Below are the code and all the weights of a small trained network. Each question names an input and a class and asks about switching units off, where a switched-off unit gives its printed mean instead of its output.

import numpy as np


def w(rows, s, z=0):
    codes = np.array(rows[::2]) - 128.0
    scale = np.full(codes.shape[1], s)
    scale[-1] = z or s
    return codes * scale


def f(y):
    return np.maximum(y, 0)


def log_softmax(a):
    a = a - a.max(-1, keepdims=True)
    return a - np.log(np.exp(a).sum(-1, keepdims=True))


def net(x, mask):
    res = np.array(x, float).reshape(1, 7) / 4 @ E
    y = f(res @ A[0][:, :-1].T + A[0][:, -1])
    res = res + np.where(mask, y, B[0][:, -1]) @ B[0][:, :-1]
    return log_softmax(res[-1] @ U[:, :-1].T + U[:, -1])


A, B = {}, {}
E = w([
[222,75,216],'x0',
[107,251,164],'x1',
[255,177,68],'x2',
[203,145,98],'x3',
[166,255,109],'x4',
[174,92,29],'x5',
[76,117,67],'x6',
],0.0096)
A[0] = w([
[147,107,52,254],'neuron 0',
[52,185,142,242],'neuron 1',
[138,170,157,219],'neuron 2',
[152,150,97,170],'neuron 3',
[166,162,168,174],'neuron 4',
[132,5,158,207],'neuron 5',
[120,193,67,235],'neuron 6',
[159,141,180,132],'neuron 7',
[163,110,158,212],'neuron 8',
[180,146,50,170],'neuron 9',
],0.023,0.0048)
B[0] = w([
[75,152,112,205],'neuron 0',
[154,135,250,234],'neuron 1',
[216,117,126,188],'neuron 2',
[150,170,106,177],'neuron 3',
[194,117,81,190],'neuron 4',
[57,60,103,254],'neuron 5',
[125,166,157,227],'neuron 6',
[165,98,105,176],'neuron 7',
[129,90,69,175],'neuron 8',
[108,181,77,218],'neuron 9',
],0.017,0.022)
U = w([
[125,201,57,154],'0',
[231,75,31,2],'1',
[16,2,68,195],'2',
[166,138,217,108],'3',
],0.0096,0.0029)

Each question gives the input, the list of numbers given to net, and the class t.
The units are the neurons (one row each of A and B). Each row of codes is followed by its name. A weight is (code - 128) times the scale printed after its matrix; where a second scale follows, it is the last column's (A, B and U).
mask holds one flag per neuron, in row order. A switched-off neuron (its flag False) gives its mean, the last column of its row in B, instead of its output. The means were averaged over made-up inputs and are rounded, as every weight is.
A unit's drop is (log p(t) with every unit on - log p(t) with that unit switched off) / (log p(t) with every unit on - log p(t) with every unit switched off).
The circuit of an input: a set's keep is (log p(t) with only the set's units on - log p(t) with every unit switched off) / (log p(t) with every unit on - log p(t) with every unit switched off). Starting from all 10 units, units are removed one at a time, each time the one whose removal leaves the highest keep (on an exact tie, the one counted first), for as long as the keep stays at least 0.8.
units of the circuit, in order: the units of the circuit, biggest drop first
k most important neurons: the k neurons with the biggest drops, biggest first
drop of u: that unit's drop, to one decimal
input [-6,-1,3,6,8,-7,3], class 3: units of the circuit, in order => (neuron 1)
input [-3,6,1,-1,-7,4,-8], class 1: 2 most important neurons => (neuron 5; neuron 1)
input [6,4,-5,-6,3,-2,-5], class 1: units of the circuit, in order => (neuron 4; neuron 7)
input [3,-1,2,-3,1,6,-3], class 2: 2 most important neurons => (neuron 2; neuron 6)
input [-7,4,3,-5,-8,6,-3], class 0: 2 most important neurons => (neuron 5; neuron 8)
input [-2,-5,-7,3,3,-6,6], class 3: drop of neuron 1 => 0.8
input [4,-4,8,4,-4,8,3], class 2: drop of neuron 5 => 0.9
input [-5,6,4,-8,-6,-7,0], class 3: drop of neuron 3 => 0.0
input [3,-6,7,2,2,7,-8], class 0: 2 most important neurons => (neuron 9; neuron 0)
input [5,1,-3,-3,0,3,-5], class 2: drop of neuron 5 => 0.3
